(in the rows, 128 means zero)
Known rows:
[123 129 102 130 114 109 182 112 122 115 163 172  99 160 107  98 105  74
 142  83 134  83 173 153  96 139]: J101
[104  91 157 157 136 101 178 115 165 112 138  92 181 161 108  98 104 137
 108 177 155  98 105 149 120  89]: J29
[155 150  88  98 103 148  81 194  80 118  94 159  92  57 166 162 130 163
  86 171 107 154 173  78 167 155]: J90
[130 127 139 156  98 108 181 125 152 122 164 132 158 152 111  98 104 105
 155 166 160  94 172 150 140 129]: J161
[144 160 164 101 105 161  80 132  82 101 103 160  90  81 171 162 179 162
 103  76 142 158 102  91 158 115]: J876
[178 141  90 111 167 153  77 182  88 129 109 143 139  63 124 170 159 153
 120 121 103 158 130  80 148 135]: J743
[115 146 163 128 171 144  80 111  79 183 164 170 154 130 146 162 116 138
 180  87  79 156  99 150  82 171]: J923
[122 110 136  93 150 113  80 125  77 103  93 166 100 109 188 173 171 142
 127 106  78 124  98  78 115  86]: J932
[134 163 157 145 132 151  89 120  98  94  87 163  96 154 131 124 138 150
 124  75 140 129 108 152 153 141]: J68
[123 152 175 163  98 127 180 125 167 104 144  90 137 158 106  98 109 120
 152  85 169 138 117 154 156 114]: J565
[132 124  95  93  97 109 123 127  76 145 157 172 110  75 105 143 119 132
  77  92 112 147 157  93 159 141]: J196
[138  93 128  97 160 157  79 124 150 177 165 104 100  65 154 155 164 150
 174 167  95 159 116  84  89 160]: J437
[110 143 109 140 166 130  80 113  79 103  83 168 119 160 176 167 112 163
  99 112  88 100  98 111 116 102]: J232
[101  82 127  93 139 139  94 113 144 159 138 108  91 139 179 162 148 164
  89 180  86 159 100  80 105 121]: J303
[160 144 104 101 111 146  87 122  76 109 157 174  93  80 181 159 121 157
  99  84 105 135 155  79 141 122]: J176
[106 115  92 127 140 101 121 115 125 127  83 113 167 161 102 149 118 137
  73 168 121 104 106 148 161 106]: J228
[110 160 107 104 100 124 122 167 165 133  80  95  99 119 101 107 154 146
  81  90 152 154 129 154 168 162]: J431
[124 153 174 163  96 127 180 126 167 103 140  88 144 158 106  97 109 118
 158  89 170 134 117 155 153 109]: J537
[108 110  91 108 102 115 181 126 166 149 155 113  91 149 107  97 107 114
 139 171 132 109 176 151 115 165]: J229
[154 100  97  95 155 120  79 145 111 174 158 139 160  66 102 158 158 104
  91 125 109 159 117 103 138 149]: J491

Facts:
J728: α J726; Θ tradom
J626: α J314; Θ tradom
J875: α J860; π J357
J584: α J703; Θ tradom; π J383
J101: α J29
J566: α J30; Θ tradom; π J760
J504: α J703; Θ druka
J839: α J972; π J859
J110: α J860; Θ tradom; π J932
J743: α J127; Θ figri; π J876
J809: α J434; π J788
J591: α J154; Θ figri; π J222
J764: α J394; Θ mabil
J251: α J762
J323: α J638
J859: α J972; Θ skugreken; π J496
J774: α J314; π J115
J945: α J218; Θ zuplozis; π J319
J915: α J638; Θ tradom; π J971
J791: α J248
J192: α J172; Θ grilo; π J21
J498: α J369; Θ mabil
J97: α J766
J228: α J259; Θ mabil
J561: α J438; Θ figri
J550: α J456; Θ vilaguk
J939: α J780; Θ taflo; π J33
J374: α J287; Θ grilo
J897: α J218
J196: α J972; Θ druka; π J448
J593: α J225; Θ tradom; π J111
J304: α J813; π J163
J431: α J225; Θ mabil; π J870
J517: α J161; π J397
J232: α J113; Θ taflo
J904: α J726; π J728
J176: α J179; Θ grilo
J383: α J703; Θ skugreken; π J329
J356: α J565; Θ skugreken; π J362
J96: α J287; Θ figri; π J460
J21: α J172; Θ zuplozis; π J686
J552: α J703; Θ mabil; π J504
J392: α J22; Θ skostos; π J429
J68: α J565; Θ tradom
J319: α J218; π J897
J428: α J831; π J91
J423: α J780
J125: α J565; Θ skostos; π J356
J24: α J682
J970: α J512; Θ figri
J13: α J127; Θ mabil; π J743
J109: α J179; Θ klepli; π J772
J111: α J225
J937: α J457; Θ klepli; π J268
J429: α J22
J665: α J762; Θ grilo; π J251
J362: α J565; Θ zuplozis; π J210
J913: α J726; Θ grilo; π J885
J668: α J434; Θ skugreken; π J809
J491: α J457; Θ druka; π J914
J452: α J225; π J593
J926: α J860; Θ grilo; π J875
J246: α J657; Θ figri; π J725
J437: α J411; Θ skugreken; π J344
J210: α J565; Θ vilaguk; π J68
J528: α J207; Θ mabil
J147: α J369; π J498
J850: α J556; Θ mabil
J66: α J127; Θ druka
J760: α J30; Θ zuplozis; π J16
J932: α J860; Θ klepli
J605: α J167; Θ zuplozis
J448: α J972; Θ taflo
J725: α J657; Θ skugreken
J344: α J411; Θ mabil; π J80
J329: α J703; Θ grilo; π J552
J91: α J831; Θ tradom; π J309
J303: α J287; Θ skugreken; π J893
J914: α J457; Θ vilaguk; π J937
J397: α J161; Θ mabil
J878: α J726; Θ skugreken; π J913
J496: α J972; Θ mabil; π J196
J923: α J831; Θ skostos
J205: α J537; Θ zuplozis
J67: α J134; π J544
J990: α J813
J115: α J314; Θ taflo; π J626
J352: α J927; Θ mabil
J852: α J696; Θ skostos
J935: α J113; Θ druka; π J232
J326: α J206; Θ zuplozis; π J727
J714: α J346; Θ skugreken; π J164
J870: α J225; Θ klepli; π J452
J799: α J30; Θ grilo; π J566
J268: α J457; Θ taflo
J727: α J206; Θ skugreken
J410: α J657; π J246
J309: α J831; π J835
J885: α J726; Θ klepli; π J904
J526: α J154
J81: α J179; Θ druka; π J176
J229: α J22; π J392
J16: α J30; Θ klepli; π J652
J544: α J134; Θ vilaguk
J686: α J172; Θ skostos; π J906
J822: α J703; Θ skostos; π J584
J567: α J860; Θ vilaguk; π J926
J357: α J860; Θ skostos; π J110
J407: α J651; Θ tradom; π J702
J460: α J287; π J374
J652: α J30; Θ skostos
J750: α J457; Θ tradom; π J491
J166: α J638; Θ druka; π J976
J57: α J583; Θ druka
J667: α J556; Θ taflo; π J850
J971: α J638; Θ klepli; π J166
J33: α J780; Θ skostos; π J423
J976: α J638; π J323
J702: α J651; Θ vilaguk
J876: α J127; Θ grilo; π J66
J772: α J179; Θ skugreken; π J81
J163: α J813; Θ mabil; π J990
J164: α J346; Θ druka
J906: α J172; Θ klepli
J80: α J411; Θ figri
J90: α J696; Θ figri; π J852
J182: α J638; Θ figri; π J915
J893: α J287; Θ skostos; π J96
J835: α J831; Θ klepli; π J923
J701: α J467; Θ zuplozis; π J987
J222: α J154; π J526
J987: α J467; Θ grilo
J288: α J994; Θ figri
J594: α J434
J788: α J434; Θ mabil; π J594
J146: α J657; Θ taflo; π J410
J811: α J29; Θ vilaguk; π J101


Now the same nodes, written a new way:
Known rows:
[111 107  95 151  69 132  99 124 170 158 136  79 140 163 116 151 116  99
  72 171 110  95 169 132 198 156 136 124 124 108  91 152 176]: J750
[118 106  87 121  79 109  97 116 189 151 151  87 142 141 100 156 117 110
 123 173 122  83 187 135 182 204 148 139 142 146  99 139 161]: J80
[ 94 139  81 131  94  81 131  95 153 119 156  88 117 120 187 141 143 102
 112 131 132 122 105 139 159 164 160  79 135 102 109 143 126]: J356
[ 96 103 110 145  38 132  98 137 191 155 136  99  84  98 128 139 129  86
  94 125 129  85 142 147 177 170 148  92 148  95 114 172 156]: J811
[138  77 106 116  77 130 111 117 167 136 149  99 115 118 119 127 152  98
 100 144 137  85 172 149 141 153 155 120 125 112 101 133 159]: J663
[130 133  65 117  67 111  94 125 174 171 124 109 147 103  52 146 109 118
 135 138 125  81 191 120 167 219 172 161 133 146  97 157 185]: J125
[ 85  80 117 150  51 124 124 113 158 113 149  88 108 119 153 104  94  99
 153 179 118 116 197 123 137 187 156 107 182 128  85 155 146]: J196
[100  84 115 141  78 108  91 105 212 110 182  86 111 151 160 130 139  88
 149 195 114  61 180 148 180 165 125  73 153 153 114 129 131]: J932
[118 106  83 125  84 109  96 119 185 153 146  88 142 135  95 156 121 112
 120 164 122  81 186 136 175 205 142 138 139 137  99 139 165]: J288
[112 109  88 133  64 125 106 107 175 150 141  99 127  96 106 134 114 104
 131 158 133  71 181 139 160 207 145 135 140 118 110 146 158]: J352
[105 106  97 137  59 126 110 103 171 137 148  98 122 106 126 126 111  95
 128 168 128  83 171 137 161 189 149 118 145 117 108 150 149]: J897
[137  77 106 117  77 131 111 117 166 136 150  99 115 118 119 127 152  99
 100 143 136  85 173 149 141 153 154 121 125 112 102 133 159]: J22
[110 117  87 136  56 130 115 113 165 148 132 101 122 104 109 136 119  95
 111 144 132  79 155 132 164 182 154 125 130  97 112 164 166]: J229
[137  76 105 116  77 131 111 118 167 137 149  99 115 118 119 127 152  99
 100 143 137  84 172 149 141 153 155 120 125 112 102 134 159]: J259
[109 120  94 140  75 101  95  97 179 130 166 104 116  80 119 110 100 106
 168 175 112 100 186 137 163 200 162 109 162 162  94 132 138]: J374
[137  77 106 117  77 131 112 117 167 136 149 100 115 119 119 127 152  99
 101 143 136  85 172 149 140 154 155 120 125 112 102 133 160]: J456
[111 121  82 123  92  69 125  97 151 119 162  77 127 110 204 136 151  97
 135 164 134 119 119 138 157 170 142  75 150 110  80 167 101]: J383
[ 98 141  75 135  91  83 135 102 150 126 148  88 117 120 184 145 149 103
 107 121 134 118  96 136 163 157 161  84 130  90 105 147 136]: J437
[160  65 101 102  73 120 105 124 160 141 148  92 128 104 122 128 163  92
 112 167 142  81 181 145 137 161 138 117 131 111  77 171 139]: J703
[ 88  86 102 143  57 136 103  94 172 138 148 100 121 107 160  96 103  83
 148 174 125  95 162 122 126 181 159 114 175 137  84 145 147]: J166

Rows:
No name comes twice in this set of rows, the named rows included.
[132  64 111 120  73 126 132 132 169 123 152  90  99 124 115 132 148 108
 122 138 137  92 177 144 140 162 161 124 146 105  98 129 170] -> J972
[ 90 124  85 139  90  77 150 110 154 109 157  77 102 127 188 144 142 111
 135 127 130 126 109 134 161 167 164  84 154  94  99 136 135] -> J859
[112 110  91 129  58 125 107 105 178 148 146  99 127 102 109 135 109 101
 135 166 131  73 183 140 167 205 151 136 143 126 110 145 152] -> J788
[ 92  98 104 151  57 130 107 107 150 132 134  99 121 107 142 102 105  93
 122 163 122 106 185 126 132 177 147 107 154 115  91 165 151] -> J57
[ 93  98 108 147  52 130 108 104 154 130 138  98 122 113 146 103 100  91
 126 172 122 108 184 125 138 177 153 107 158 124  91 165 146] -> J81
[104  75 111 135  78 116  85 113 200 122 162  82 142 188 140 133 130  92
 132 205 110  69 212 129 170 167 126  98 150 163  98 144 150] -> J110
[120 112  81 121  76 112  99 122 185 156 143  89 143 140  92 162 120 111
 114 161 123  81 179 132 183 201 151 142 135 135 101 145 170] -> J743
[ 89 126  92 136  98  76 129  86 159 109 172  81 115 122 209 131 135 104
 133 156 127 125 121 143 159 168 154  75 152 121  99 128 110] -> J725
[ 87  88 127 143  45 125  88 120 202 134 161  96  83  99 148 127 113  84
 115 161 124  94 167 155 171 184 142  81 167 128 114 155 128] -> J210
[150 121  59 108  64 102  91 132 168 178 122 100 158  92  62 146 121 113
 149 160 129  76 197 115 167 222 157 160 141 144  70 187 168] -> J822
[106 105  91 139  52 126 133 125 166 136 133  93 108 109 108 140 117 103
 129 140 132  85 158 128 163 190 159 128 147  91 108 160 175] -> J839
[ 90  93 114 147  54 127 107  99 157 124 148  96 121 114 156  99  96  92
 134 184 119 110 193 129 138 179 150 105 165 134  89 159 137] -> J66

Now the same nodes, written a new way:
Known rows:
[157 147  83 158 138  59 127  87  71 160 108 156 134 156 168 182 123  92
  49 121 135 121 147 128  71  96 136 120 143  46  78  98 153]: J584
[129 121 101 138 128  83 116 119 117 152 120 165 144 120 152 147 150 133
 113 135 150  95 155 195 122 133 149 113 148  93 111  85 122]: J703
[140 129 108  97 155  92 150 116  51 159 101 130 136 119 170 243 102  95
 106 144 168  80 124 164 125  38 174 153 165 118 129  35 183]: J552
[162 181 161 116 122 177 150 109 122 133  99 116 126  96 162 166 104 139
  96 111 153  95 129 134 184   4 136 183 180 155 153 134 136]: J166
[129 126 149 116 129 123 118 131 151 118 133 136 140 118 134 109 145 141
 142 131 131 104 151 152 129 145 137 130 120 120 120 117 112]: J434
[117 139 106 144 128 138 133 131 117 134 125 125 125 141 106 117 121 126
 115 131 119 139 132 109 121 134 113 131 129 124 131 129 119]: J809
[171 153 153 105 138 103 152 107 120 102 121 125 133 117 154 144 122 100
  88 102 112 137 112  82  93 115 146 140 119 101  79 134 146]: J626
[127 108 115 186 133 124 104 101 143 130 147 137 100 151 155 134 131 108
 144 129 101 195 138 121 135 135  76  43 123 114 173 168 158]: J714
[121 160 120 137 156 134 149 123 116 121 128  84 118 151 126 142 127 113
 121 147 142 123 152 115 129  93 129 125 136 112 126 103 129]: J164
[ 92 127 104 115 156 154 134 143 107 163 108 127 127 120  83 129 115 142
 134 165 136 120 125 117 135 144 113 147 136 141 136 119 116]: J987
[131 117 134 113  82 144 141 150 115 107 134 133 135 124 122 136 106 126
 138  93 109 133  99 123 138  94 149 165 121 179 159  96 144]: J111
[129 155 151  71 202 135 169 119 106 123 110  81 120  99 131 180 118 103
 128 161 143 127 111  91 127  97 151 142 137 123 104  96 156]: J496
[130 125 152 115 130 121 117 131 153 119 132 137 141 117 135 109 145 142
 142 131 132  99 154 156 129 146 139 128 120 119 118 117 111]: J259
[130 126 149 116 130 121 116 132 152 120 131 138 141 117 136 109 146 142
 141 132 132 100 153 155 129 146 138 128 120 118 119 118 113]: J556
[123 134 122 141 144 120 126 112 136 130 147  71 110 166 148 154 141 116
 137 154 156 136 145 130 132  97 134 103 109  99 130 132 144]: J935
[140 125 127 120 130 139 116 142 152 106 134 137 134 109 146 113 139 134
 144 135 132  91 142 145 120 185 126 156 124 108 138 128 103]: J287
[105 126 181 106 129 106 123 121 153 130 135 126 143 130 112  98 155 148
 141 124 119 136 155 151 139  93 157  96 106 140  98  96 128]: J457
[126 127 116 134 118 131 131 131 124 130 129 128 126 131 122 125 126 129
 124 123 124 136 118 124 128 129 127 132 128 135 132 131 127]: J791
[142 153 166 121 142 105 132 100 119 118 130 109 130 160 131 123 123 104
  87 110  99 154 142  69  84  86 131 128  95  92  80 126 149]: J566
[118 138 106 143 128 138 133 131 117 133 125 125 125 140 107 116 121 127
 116 131 119 140 130 108 121 135 112 131 128 125 132 129 118]: J410

Rows:
No name comes twice in this set of rows, the named rows included.
[129 119  76 122 130 108 154 111  35 124 122 138 121 155 171 218 120 101
  93 106 170  98 125 189 147  55 193 154 181 122 149  35 179] -> J504
[137 126  51 192 139  81 147  97  78 152 108 193 115 103 163 187 129  92
  93 115 113 183 116 169 134 120 110  40 198 113 147  92 165] -> J383
[151 115 173 134 125  84 115 135 134 126 130 140 146 147 123 108 135 127
 147 126 167  61 158 158 122 146 129  74 146 138  82 171 107] -> J860
[ 93 127  93 117 156 164 135 149 109 155 112 121 121 118  84 128 112 138
 136 166 132 125 117 107 130 164 107 160 134 138 147 121 113] -> J913
[160 153 138 127 141 122 128 111 119 106 128 114 125 151 148 132 114  98
  89 116 106 132 136  66  74 132 115 158 105  75 100 142 136] -> J91
[122 112 134 141 152 104 133 147  84 172 106 129 133 159  67 129 102 124
 141 158 184  68 130 122 126 148 100  73 171 167  86 191 109] -> J926
[162  97 162 130  98 106 143 136  65  92 138 137 128 187 122 142 102 103
 131  72 178  65 117 142 141 101 158 106 173 187 111 169 147] -> J932
[160  88 135 166  76  60  97 130 119 159 137 143 141 195 103 102 122 129
 120 111 175  85 118 123  91 168 115  69 115 131  58 248 110] -> J567
[131 156 153  73 202 132 169 118 105 127 108  85 121 100 133 182 118 105
 125 161 147 119 116  96 129  94 152 140 140 122 101  98 155] -> J788
[104 127 106  92 154 147 158 146 110 149 107 131 129  85  90 141 119 140
 137 151 137 132  91 122 147 149 137 145 146 163 125 114 124] -> J876
[163 141 183 104 123 113 128 122 120  94 127 119 129 130 158 130 114 101
  92  87 101 146  96  93  92  79 152 173 128 121  90 127 152] -> J593
[151 151 158 116 118 154 120 109 157 143 110 156 146  96 147 123 131 162
 120 123 142  79 167 150 161 102 122 150 133 125 138 146 109] -> J638

Now the same nodes, written a new way:
Known rows:
[113 119  93 117 160 152 147 140 120 104 129 144 151 107 171 157  61  86
 152 142 126  70 186 112 110 158 166 137 117 126 114 100]: J878
[102 108 121 133 164 112 207 137  93 186 159 110  71 114 160 112  26 125
 200 181 144  64 168 178 163 200 177  78 105 137 170 151]: J822
[142 132 140 124 108 117 123 120 118 107 128 112 126 151 101 153 163 122
  97 132 105 147 106 134 113 128  98 148 113 120 141 129]: J423
[131 144 125 117 103 155 145 135 102 183 121 118 142 136 208 125  99 100
 145 167 155 108 142 143 190 175 165 135 116 115 169  69]: J344
[ 80  96  90 105 109 168 182 106 128 182 116 112 125 101 185 134  97  77
 159 137 136  78 119 135 171 194 162 142 113 134 171 132]: J852
[137 123  92 145 118 176 147 139 127 174 136 136 137 151 119 129 117 152
 122 144 149 114 124 137 159 140 152 131 106 153 163 153]: J21
[144 124  96 153 127 175 147 148 124 179 140 141 140 149 116 126 106 164
 125 145 157 111 135 137 156 133 161 125 111 154 154 150]: J326
[148  78  89 103 188 147 115 107  54  89 117 128 134 119 138 172  79 123
 144  43  76 130 153 134 114  97 145 138 105 168 141 142]: J566
[165 135 146 153 134 120 128 150 107 116 133 125 141 148  95 149 127 158
 107 130 129 140 143 127 105 104 131 134 120 125 111 118]: J147
[140 158  93 129 142 150  81 145 141  77 162 156 139 163  97 144 128 120
  88 173 130 125 147 124  91 136 102 135 118 140 147 127]: J550
[136 136 154 130 122 109  94 129 140  99 137 166 117 133 104  87 157 138
 145 100 138 155 104 120 136  99 103 117 142 108  93 129]: J434
[128 143 123 116 102 153 144 135 101 182 123 119 140 137 209 121  97 101
 144 167 157 107 141 144 193 175 162 135 118 118 168  67]: J352
[167 110  58 104 148 174 138 107  89 156 147 157 136 168 143 121 110 146
 106  88 106 109 118 130 182 122 155 127  58 171 178 140]: J760
[109 142 117 173 156  81 142 121 107 123 128  92 150 129 109 115 164 124
  64  98 160 162  66 120  62 146  79 147 123 146 187  84]: J323
[165 136 145 154 133 119 129 150 107 116 132 125 141 150  96 151 128 158
 105 130 127 138 144 126 107 105 130 135 119 124 110 118]: J229
[128 142 123 115 103 153 144 135 101 182 122 118 140 135 210 120  96 102
 143 167 158 109 141 145 191 175 164 136 118 117 167  67]: J228
[126 144 123 111  98 156 145 130 104 181 120 116 142 137 210 125 105  95
 145 168 151 110 135 144 193 179 160 138 113 115 173  71]: J788
[176 106 148 105 131 101  76 114 112 180 137 126 103 108  50 171 171 123
  50 136 132 127 155 140 104 134 156 124 157 136 113  97]: J875
[ 99 131 114 104 144 132  91 104 137 104  87  64 129 109 168 166 131 123
 125 132  73 162 147 141  95 101 105 127 163 166 158 164]: J906
[112  95 131 155 145 159 125 150 100 107  99 102 141 104 111 186  89 132
 167 115 127 134 164 141  89 113 141 149 162 144 116 160]: J750

Rows:
No name comes twice in this set of rows, the named rows included.
[113 143 119 178 161  81 144 128 102 125 130  94 152 129 107 114 157 132
  67  99 164 162  73 119  62 142  86 144 124 146 180  81] -> J976
[175 133 102 107 164 135  32 138 136 148 165 169 117 121  45 167 144 117
  43 181 153 107 195 130  81 145 157 113 160 154 122  99] -> J567
[136 163 100 139 128 161  85 155 151  75 150 150 149 164  96 154 134 120
  98 189 133 126 150 123  87 136 101 142 121 132 142 134] -> J914
[ 89 100  93 113 115 171 185 117 125 184 116 117 133 101 184 136  86  90
 163 137 143  74 133 133 170 184 173 140 113 135 161 130] -> J686
[143 146 128 130 114 160 149 152  96 186 121 125 153 134 205 124  80 118
 150 167 165 105 160 142 187 164 182 129 117 117 153  62] -> J13
[113  97 150 143 185  89 141 136  69 102 145  87  61 117  96 157  55 137
 191 144 105 131 165 191  88 144 120  92 140 150 158 183] -> J584
[154 161  98 144 158 153  83 161 136  82 161 164 150 163  93 145 114 137
  95 174 139 122 167 120  85 126 120 129 119 142 132 122] -> J811
[ 95  89 120 118 135 145 117 112 101  99 104  93 122 103 118 179 120  96
 152 101 102 143 125 147  96 134 111 154 148 149 155 165] -> J626
[ 79 141  94 169 208  94 110 124 118 127  92  55 161  87 170 127 112 149
  98  98 142 173 128 122  38 107 104 118 178 193 185 112] -> J971

